-3  -1  16  5  -1  -1  9  -1  6  1  -4  -1  6  -1  10  4  -3  0  -3  4  -16  -37  0  1  -2  -10  -10  -3  -13  -8  1  -18  3  -5  -41  -1  -38  -7  3  -11  -7  -12  20  -4  1  -3  7  -4  2  5  6  -8  -3  1  0  1  -3  -2  4  -19  -7  -5  -2 -> X
-3  3  8  -2  -7  3  10  -1  3  -6  2  -1  -1  4  -2  -1  -4  5  1  1  0  -2  0  -2  -1  -10  19  -2  -18  1  4  -10  -10  -2  -6  -17  -25  -18  -3  -14  0  5  18  1  3  -7  9  -22  -2  4  1  -5  2  -3  -1  -9  0  6  -10  5  -4  -15  9 -> T
-1  -4  40  -2  2  5  -5  -9  1  -12  2  -3  8  6  33  -2  1  2  -1  -1  -18  -5  6  5  -14  -28  -32  -8  -25  -6  8  -18  -5  -8  -11  5  -6  1  -1  -2  -13  -1  -1  -2  5  -8  9  -3  1  7  15  -4  -3  -13  -3  4  5  1  15  -11  5  -5  0 -> X
13  -6  27  -8  -10  5  3  -18  1  -7  -1  -4  6  7  9  2  1  13  -3  -4  -6  0  2  3  -7  -12  -1  8  -13  -1  1  -8  -8  8  -2  -5  -2  -9  -1  -2  -7  1  3  1  8  -6  11  -5  -2  1  12  -3  0  -8  -1  9  -17  -4  -9  -6  15  -17  -2 -> T
-3  -5  38  -1  -6  2  1  -13  -2  -4  16  -4  17  5  33  -1  2  1  -3  4  -15  -1  5  -3  -10  -16  1  -5  -20  -8  1  -15  -1  -5  -15  1  2  -10  3  -6  -13  0  15  -2  4  2  10  -1  6  6  7  -9  -4  4  7  3  0  -1  9  -13  0  -8  -9 -> X
0  -7  41  -11  -13  3  -5  -5  2  -9  0  3  10  12  30  2  0  8  0  1  -19  1  -9  0  -7  -15  -12  -10  -16  -6  -4  -20  -8  0  -23  10  14  1  0  7  -5  -5  0  5  5  -8  10  0  0  2  5  -12  1  -19  7  14  3  2  4  -13  7  6  -2 -> X
-3  -1  26  2  3  3  10  -12  12  -4  4  0  4  5  4  8  0  4  -1  6  -17  0  0  -1  -7  -24  -18  2  -15  0  2  -19  0  0  -15  -4  -18  -6  2  -7  -4  -12  18  -3  13  1  3  3  2  4  -5  -6  -2  -6  2  7  0  -3  2  -12  -2  -11  -5 -> T
5  4  25  17  2  2  19  -1  2  1  12  -8  3  -5  15  3  -3  5  -3  10  -13  1  -3  -6  9  -20  -6  2  -6  3  1  -21  4  -8  0  -16  -9  7  -4  -9  5  -11  13  -2  -3  13  2  -1  6  -5  3  11  -2  -1  7  -3  4  -6  -9  -9  1  -8  -14 -> T
-9  -2  22  -2  5  2  23  -18  7  -10  -1  -3  -3  7  32  4  2  -3  0  -2  -13  -4  -3  0  -11  -16  -15  1  -14  -5  -6  -7  -16  -8  -3  11  -2  -12  7  -2  -6  12  -3  0  4  -14  3  -3  -3  3  6  -2  1  -13  1  21  6  -3  6  -2  13  -6  -5 -> X
-4  -4  1  -7  3  1  9  -11  9  -3  -1  -1  -2  2  5  0  -1  3  0  1  -6  3  -4  4  -4  -4  -9  4  -2  -4  1  0  -5  3  0  6  -8  0  9  -2  -2  0  -8  1  3  -7  8  1  1  0  5  -1  2  -2  -5  3  6  0  2  -6  3  -4  -5 -> F
-1  -2  13  3  -5  5  16  -7  6  1  6  -1  2  1  14  0  1  6  1  4  -13  0  -5  -2  0  -20  1  3  -17  1  1  -17  -8  -1  -2  -12  -26  -10  0  -8  -2  -1  13  2  5  -6  12  0  3  6  5  2  -4  -3  0  3  13  -3  -11  -7  -2  -22  -4 -> T
-5  -6  21  -5  -7  1  21  -13  11  -10  3  -1  5  4  7  2  -2  0  4  1  -11  3  -3  2  -8  -27  -1  5  -22  -1  0  -2  -2  -2  -5  1  -21  -24  3  -5  4  9  4  2  2  -6  1  0  -5  6  0  -4  3  -5  -10  3  2  -3  1  -4  -7  -30  -3 -> U
-4  -7  18  -6  -9  1  32  -20  8  -7  -5  -3  1  3  41  -3  -1  1  -1  5  -23  5  -8  -1  -10  -14  -2  -8  -19  -8  -1  -14  -13  -6  -13  11  -23  -9  4  7  -4  0  -4  3  8  -11  11  -16  -5  0  4  -24  0  -5  -6  8  2  -7  1  -11  3  -8  -13 -> F
-2  -2  41  14  2  4  23  -18  5  -7  11  -3  14  1  25  5  2  1  -3  -2  -13  9  1  0  -3  -13  -3  -7  -10  -9  -2  -9  -9  -9  -5  11  32  -17  2  -14  -8  11  16  -4  4  0  -8  -1  3  -1  3  -15  -2  1  5  11  -4  -1  14  -11  -3  6  -12 -> X
-13  -3  40  -5  5  1  6  -14  -2  -5  -3  -8  1  21  36  -1  -2  -2  -3  3  -16  -5  -1  0  -17  -17  -28  -7  -21  -8  -7  -28  -1  -6  -17  14  -12  -7  1  0  -15  2  -2  -4  5  -6  -5  0  4  -1  10  -16  1  -7  -3  6  7  -3  10  -7  2  -2  -11 -> X
-2  -5  11  4  0  2  -3  4  2  1  8  -3  1  -4  -8  -2  -4  3  0  -4  2  0  -3  6  4  -6  -5  10  4  -3  -1  -12  -2  3  2  -14  -12  11  -4  -6  4  -7  4  -4  -1  17  1  3  9  -1  -1  6  -5  1  8  -5  -3  1  -14  -2  2  -14  -6 -> T
-3  -4  9  -8  -22  -1  12  -13  0  -7  -3  -4  -4  4  -10  2  1  7  -4  1  -8  4  -1  0  -3  -7  -5  5  -9  -4  1  -16  -5  -2  4  -14  -25  -2  -1  1  -2  2  2  -5  9  -3  15  -1  -1  0  8  2  -1  -6  -3  4  -1  1  -10  2  3  -17  0 -> T
0  4  22  -10  -11  3  -2  -14  -5  -4  -2  0  -1  6  -13  4  4  9  -5  1  0  2  1  1  -12  1  5  1  -10  -2  7  -13  3  -6  3  -6  -12  -11  -3  -5  -4  -11  11  -1  10  -6  13  -1  0  0  -1  -1  0  -1  2  2  11  -2  -11  -4  -3  -9  6 -> T
-4  -18  2  -12  -3  -6  9  -19  -7  -4  -8  15  -4  12  8  0  1  8  -5  0  -2  7  0  3  -5  0  -14  7  -17  -9  3  -25  -6  3  2  -3  -41  -13  0  -2  -15  -6  5  -1  4  -12  31  -10  1  -3  12  -4  4  -12  -15  -7  4  1  -13  -1  1  -20  4 -> T
-1  -2  26  -5  12  -1  2  -9  -2  -10  4  -8  -1  9  7  5  3  -1  -6  0  2  -7  0  11  -9  -16  -18  -1  -19  -1  1  -2  -3  -4  -13  15  0  -19  0  -10  -2  16  -14  -2  4  -5  -4  0  -3  2  6  2  1  -5  -3  1  2  -2  8  12  10  -3  -3 -> U
-4  -7  25  6  2  0  30  -20  9  -5  0  -6  4  5  30  -39  10  -2  -4  3  -19  0  -3  3  -16  -18  -15  1  -18  -10  2  -17  -8  -3  -7  12  -21  -15  4  -12  -5  9  7  -4  7  -11  3  -3  -1  -2  3  -6  -5  0  -2  1  5  3  13  -3  3  -9  -13 -> U
-4  -2  13  9  -2  1  21  -10  7  -2  0  -6  -1  -5  34  0  -6  1  3  1  -13  1  -1  -2  -11  -13  -3  -1  -17  -1  -4  -16  -8  -3  -19  3  -23  -9  0  -4  -4  -2  7  -1  4  0  10  -4  -7  2  8  5  3  0  8  -4  3  -1  4  -10  3  -11  -13 -> U
10  0  17  1  -3  1  22  -8  6  -6  5  -2  0  -4  8  2  0  4  -1  4  -11  8  -2  -3  -2  -10  12  0  -16  1  -1  -11  -8  1  -8  -3  -7  -15  1  -12  -1  6  18  -2  4  -8  2  -8  -4  3  -1  0  1  -8  0  -5  4  -3  -13  0  -9  -12  -5 -> T
-2  -2  29  0  -5  6  15  -11  9  -12  6  1  5  -18  14  1  -1  7  -3  -2  -12  5  1  -4  -5  -20  10  -4  -22  -6  -1  -10  -13  -2  -10  -3  -6  -16  0  -22  -5  2  27  -5  4  -1  4  -2  -1  4  1  2  1  0  1  6  -3  0  -9  -6  -5  -16  -1 -> T
-1  0  20  -3  -16  1  -4  -2  2  -2  -2  5  2  2  1  -2  -5  6  0  -1  -6  1  2  -4  -1  -13  5  4  -15  1  -3  -17  -4  3  -8  -7  -23  -8  -5  -4  -3  9  6  4  2  -6  12  -4  0  0  9  -1  0  -11  -1  0  3  2  -8  -3  7  -23  7 -> T
-5  -7  25  -2  -3  2  19  -8  9  -8  1  2  2  5  15  3  -5  2  -2  1  -13  4  11  11  -16  -17  -6  1  -17  -4  1  -10  -4  2  -14  7  -17  -14  3  -5  0  4  2  1  3  -6  2  -4  0  5  -9  3  -5  -10  2  6  2  -1  -3  -5  2  -16  -6 -> F
-3  -6  20  -4  0  -1  14  -13  0  2  1  -2  4  3  32  -1  -3  -5  -3  1  -13  2  2  -1  -8  -12  -21  -1  -12  3  -1  -10  -4  -6  -11  6  -26  -19  5  -2  -6  2  -10  3  2  8  1  -1  -4  2  9  -15  2  1  -6  -2  8  -2  14  -10  3  -5  -14 -> U

4  5  0  9  -9  15  -4  -22  -2  -5  -12  -16  17  -1  0  5  9  -9  -11  5  4  1  -3  20  -9  0  1  -17  5  13  -4  -3  -11  0  25  3  -2  0  -7  7  -6  -4  3  11  -6  -11  0  4  -7  3  -7  -13  -29  22  -5  1  1  -4  11  22  6  -11  6 -> D
6  12  6  7  -12  15  -2  -27  5  -4  -13  -6  23  3  -1  4  7  -8  -21  -3  14  6  9  16  -11  0  -3  -14  7  18  6  -8  -10  -3  29  1  6  0  -13  5  -8  2  2  21  5  -15  3  0  -7  13  -7  -12  -13  28  -4  0  2  -3  14  23  4  -14  8 -> Y
5  2  1  5  -3  13  -5  -24  1  12  -13  -19  25  0  -7  -1  10  -4  -21  1  11  3  -1  24  -9  -1  1  -18  1  13  -3  -11  5  -4  22  2  1  0  -11  2  -8  2  0  27  4  -11  7  2  -9  13  -13  -13  -17  19  -5  1  -2  -2  11  13  16  -14  7 -> D
6  -3  -32  -1  7  26  -6  2  -4  10  -4  -23  12  1  -2  -5  19  -6  -12  -3  7  3  -15  26  -6  -1  1  -23  -2  10  -15  18  6  -10  20  6  -1  -3  -21  0  -5  -3  -2  27  0  3  -2  -2  -13  25  -17  -28  -27  27  -19  3  -4  -16  25  14  34  -12  9 -> H
6  11  -5  4  -7  18  -6  -21  -5  3  -7  -10  18  0  -2  -1  11  -10  -15  0  8  7  -8  26  -15  -1  1  -16  3  16  -8  0  -13  -2  29  6  -1  2  -11  1  -7  0  -1  17  0  -7  1  0  -4  15  -7  -21  -21  24  -13  5  2  -9  15  23  8  -8  -1 -> B
4  9  -10  10  -5  21  -5  -23  1  -5  -6  -19  20  1  5  -3  11  -13  -15  -2  14  9  -7  20  -10  4  1  -18  -2  22  -15  0  -11  -2  29  0  2  3  -12  1  -5  -4  0  22  0  -6  -3  -1  -11  13  -8  -22  -20  34  -18  3  -3  -9  11  24  15  -16  9 -> H
6  6  -4  5  2  19  -4  -13  -8  -1  -2  -16  11  -2  3  -3  9  -12  -17  -2  11  4  -8  20  -11  0  2  -16  -4  17  -18  -1  -2  -6  20  3  -2  -2  -18  0  -2  -5  -4  20  -1  4  -4  -1  -12  14  -7  -26  -21  28  -11  0  -3  -11  6  15  15  -16  8 -> H
2  7  1  7  -7  6  -2  -40  1  -5  -16  -9  10  5  -3  4  7  -14  -15  -1  12  4  -2  22  -8  -1  5  -10  -2  14  0  -1  -14  1  15  1  2  2  2  6  -12  -1  3  13  4  -12  0  1  -8  -2  -3  -6  -9  22  -5  4  3  -2  11  18  0  -10  -7 -> L
8  3  0  2  -12  5  0  -18  -9  16  -19  1  21  2  -4  3  6  -5  -9  -3  5  4  4  10  -10  -4  -2  -14  13  21  10  -12  -16  1  17  -1  5  1  -5  7  -9  0  -1  10  0  -14  8  3  0  12  -4  2  -3  8  2  3  5  -5  11  18  -8  -2  2 -> D
5  5  1  2  -7  15  -5  -3  -2  6  -5  -13  18  0  -1  -2  2  -10  -15  -4  9  5  1  14  -4  -5  0  -23  5  13  -8  0  -15  -3  21  4  3  4  -9  5  -21  8  3  19  -5  -9  3  7  -6  24  -2  -13  -13  11  -14  5  -1  0  10  22  7  -7  12 -> Z
11  8  1  0  -7  14  -7  -18  -3  -4  2  -10  8  3  1  -1  6  -9  -13  -6  8  10  -3  14  0  -1  -2  -15  12  12  -8  -3  -15  2  24  0  1  5  -5  4  -7  2  -2  13  -3  -5  2  0  -8  9  -6  -18  -17  18  -11  0  5  -4  13  18  5  -10  3 -> Z
6  11  -2  0  2  23  -7  -24  -3  -6  -7  -23  9  4  -3  -4  16  -13  -19  3  9  7  -11  25  -11  -1  1  -26  -3  14  -9  7  -15  1  22  4  -3  3  -12  5  -10  -4  -7  21  -1  -1  -3  -3  -11  14  -10  -27  -39  34  -17  2  -1  -10  17  24  14  -10  8 -> M
4  2  3  5  -8  16  -7  -14  -1  2  -3  -13  10  -1  -5  -2  15  -10  -11  -2  8  5  -6  22  -8  1  0  -24  4  10  -5  8  -11  -2  21  1  -1  1  -3  -1  -12  2  -3  17  -2  -1  -3  -7  -10  21  -7  -21  -36  21  -7  7  3  -8  15  18  22  -7  9 -> M
4  7  3  5  -4  18  -5  -22  -3  1  -12  -18  22  0  -6  -3  14  -8  -14  -2  11  5  -5  24  -10  1  -3  -18  -6  -8  -8  -6  -6  -8  24  5  0  5  -9  2  -12  -2  5  24  5  -2  3  1  -10  10  -12  -14  -22  23  -10  2  8  -8  12  16  14  -10  -2 -> D
4  4  2  8  -3  16  -2  -24  0  -1  -8  -17  22  2  -3  -7  9  -6  -15  5  7  9  -2  17  -11  -3  6  -21  -4  15  -5  -4  -17  -1  33  4  -3  3  -7  3  -10  2  -2  19  0  -13  3  5  -8  6  -7  -17  -17  22  -9  4  0  -6  14  18  7  -10  2 -> M
3  5  2  0  -7  11  -4  -10  3  4  -5  -15  19  -3  0  -2  4  -7  -13  0  7  5  4  9  -7  -1  -3  -12  6  11  -2  -12  -13  -5  30  0  0  1  -7  12  -2  7  1  11  1  -9  8  -7  -6  8  -4  -7  -12  14  -9  1  0  0  4  17  4  -10  3 -> Z
4  6  1  0  -3  12  -3  -10  -1  1  3  -20  14  2  8  2  2  -12  1  2  2  -19  3  9  -13  -2  -4  -14  -4  16  -5  -7  -21  -5  33  -4  -4  0  -6  4  0  0  -6  10  -5  -4  6  2  -5  13  16  -17  -11  18  -12  8  3  -5  3  22  1  -7  7 -> Z
8  -2  0  7  -2  15  -7  -7  -4  10  -7  -19  15  0  -1  -4  11  -10  -14  -1  9  4  -3  26  -7  -1  -1  -22  3  9  -7  0  -13  -1  29  -1  -5  0  -12  8  -6  0  -1  21  -4  -7  3  0  -7  22  -12  -24  -14  21  -12  3  3  -13  12  14  19  -7  4 -> H
5  1  -4  6  -3  13  -4  -4  -6  10  -12  -9  18  3  -5  0  19  0  -16  1  13  4  -2  19  -9  -2  0  -16  7  9  -2  0  -7  -4  17  3  -4  -7  -10  4  -10  2  -4  21  0  -11  0  -6  -5  19  -11  -11  -10  17  -8  3  3  -8  14  13  18  -5  12 -> M
4  -1  -3  3  -6  18  -12  -6  -5  4  -14  -15  7  -3  -6  -7  10  -4  -11  -2  20  13  -10  18  -10  -2  4  -25  4  11  -7  11  -10  -1  22  3  -2  -2  -1  4  -9  6  -1  15  -3  -12  -2  -12  -5  20  -7  -23  -22  20  -12  2  3  -3  16  15  17  -5  11 -> M
4  4  1  -1  -5  22  -6  -4  -5  8  -10  -16  15  1  0  0  11  -8  -15  0  8  4  -3  22  -11  -1  2  -24  9  12  -8  2  -11  -4  31  3  -2  -11  -7  4  -11  0  -2  22  -3  -6  -1  0  -5  23  -8  -22  -22  20  -14  6  1  -15  16  22  16  -10  8 -> M
3  1  3  1  -10  10  -6  -21  -3  -6  -5  -15  19  -2  -3  -1  4  -8  -11  3  2  10  -1  13  -13  0  -2  -17  -4  6  -3  0  -25  -4  25  0  -2  1  5  11  -10  5  0  14  -7  -13  6  1  -6  11  -4  -14  -13  9  -11  4  6  -2  14  19  8  -3  5 -> L
10  12  0  10  -1  19  -5  -15  0  6  -5  -21  19  3  -2  4  -20  -10  -16  4  7  7  -3  20  -10  -1  -2  -15  0  14  -11  -3  -12  -3  33  2  -6  8  -3  4  -10  0  -3  14  0  -10  1  -1  -10  11  -8  -18  -18  25  -15  4  -1  -9  12  23  11  -15  8 -> H
4  4  -2  1  4  17  -7  -24  -1  -6  -10  -13  15  1  -1  -1  16  -7  -15  4  12  3  -11  24  -6  -3  0  -18  -4  10  -12  14  -11  -1  20  3  -1  3  3  6  -11  3  -3  20  -6  -7  -1  1  -9  12  -9  -16  -28  27  -35  6  0  -6  12  18  9  -10  4 -> M
0  10  0  4  -8  20  -9  -12  -1  9  2  -13  21  0  6  -2  0  -12  -10  -4  12  7  4  21  -11  -2  -4  -20  12  9  -9  -6  -12  -4  30  -1  5  3  -24  -1  7  1  -4  17  2  -8  7  1  -9  12  -5  -18  -9  24  -9  2  1  -3  8  25  3  -12  8 -> Z
4  8  -4  6  0  15  -9  -28  1  -6  -7  -16  15  3  -2  4  14  -5  -16  1  10  3  -5  17  -11  11  -1  -17  -3  17  -9  7  -12  0  22  2  0  -6  -4  2  -10  -3  -2  19  2  -4  -1  -5  -11  8  -9  -16  -16  27  -12  1  1  -24  8  21  5  -14  5 -> Z
3  3  0  1  2  13  -5  -30  -1  -9  -4  -18  11  2  -1  1  9  -5  -19  3  12  9  -7  20  -12  2  -1  -3  -2  14  -7  0  -13  0  23  2  0  6  -2  7  -8  -2  0  17  -1  -12  1  -3  -11  7  -5  -11  -16  23  -8  3  -2  -5  6  20  7  -12  -1 -> Z
7  5  -3  -4  -11  15  -10  -3  -1  4  -5  -8  8  3  1  -3  3  -6  -10  -2  6  4  -6  18  -8  -4  -1  -18  6  15  -2  9  -17  8  19  1  3  1  -1  0  -5  3  0  11  1  -1  -4  3  -4  27  1  -20  -21  18  -12  6  15  -3  18  18  13  -5  10 -> B
7  4  -1  5  -12  16  -1  -18  -3  6  -11  -4  18  -1  2  4  -2  -10  -11  5  10  6  3  18  -6  -5  -3  -19  8  10  -3  -2  -21  1  29  4  4  -1  -9  2  -6  4  -3  14  -1  -12  5  1  -6  17  -4  -18  -12  27  -10  5  17  1  16  23  5  -11  10 -> Z
11  4  2  1  -10  20  -6  -16  -4  8  -15  -14  19  2  1  -3  12  -8  -19  0  11  6  -6  17  -13  -1  -1  -27  8  18  -4  4  -16  2  27  8  1  -5  -2  9  -10  6  -5  21  2  -15  7  0  -12  22  -9  -10  -23  26  -10  0  3  -5  18  22  11  -10  4 -> M

0  -6  2  0  -1  -1  -3  -5  -8  -3  1  0  -1  2  -4  2  4  -1  -1  0  -1  0  1  -5  0  -2  -8  1  3  2  -2  -3  -4  2  4  4  -1  0  -2  0  -2  -1  -4  6  -1  -2  2  -2  6  3  -4  -5  -2  1  1  1  -1  -2  -2  1  -1  6  -1 -> W
6  -3  8  0  2  3  -3  2  0  -4  -3  9  -2  -2  4  5  6  -9  1  6  -1  6  -4  -15  1  -6  -13  -10  10  -1  -10  4  -13  -2  -1  0  -3  1  -2  3  5  0  0  9  -4  0  4  3  5  -7  -3  -3  -4  0  5  1  3  -4  -1  6  1  10  3 -> N
-2  -5  3  1  -2  1  0  -3  -13  0  1  1  1  1  -10  2  -1  6  1  -4  1  1  4  0  2  0  -2  3  5  0  -1  -1  2  4  4  2  1  -2  -3  5  -4  -1  -4  7  1  -2  0  -3  6  5  0  -1  -2  1  -1  0  1  3  -1  0  -2  0  -1 -> K
2  6  0  0  1  1  2  2  7  0  -1  2  0  -2  9  0  -3  -4  2  1  -1  -1  -3  1  1  -2  1  -3  -2  -2  -2  4  -4  -6  -5  -1  -1  3  2  -2  3  0  3  -5  -1  1  -6  5  -6  -2  0  2  -1  0  0  1  -1  0  1  -2  2  1  1 -> N
-1  -5  5  0  -1  2  -3  -1  -9  -1  -1  1  1  1  -10  3  3  5  -1  -1  1  4  4  -5  2  -1  -5  0  7  1  -2  -1  1  4  4  0  0  -2  -4  5  -4  -1  -3  9  1  0  4  -4  7  0  0  -2  -2  0  1  -1  2  0  0  4  -2  1  0 -> K
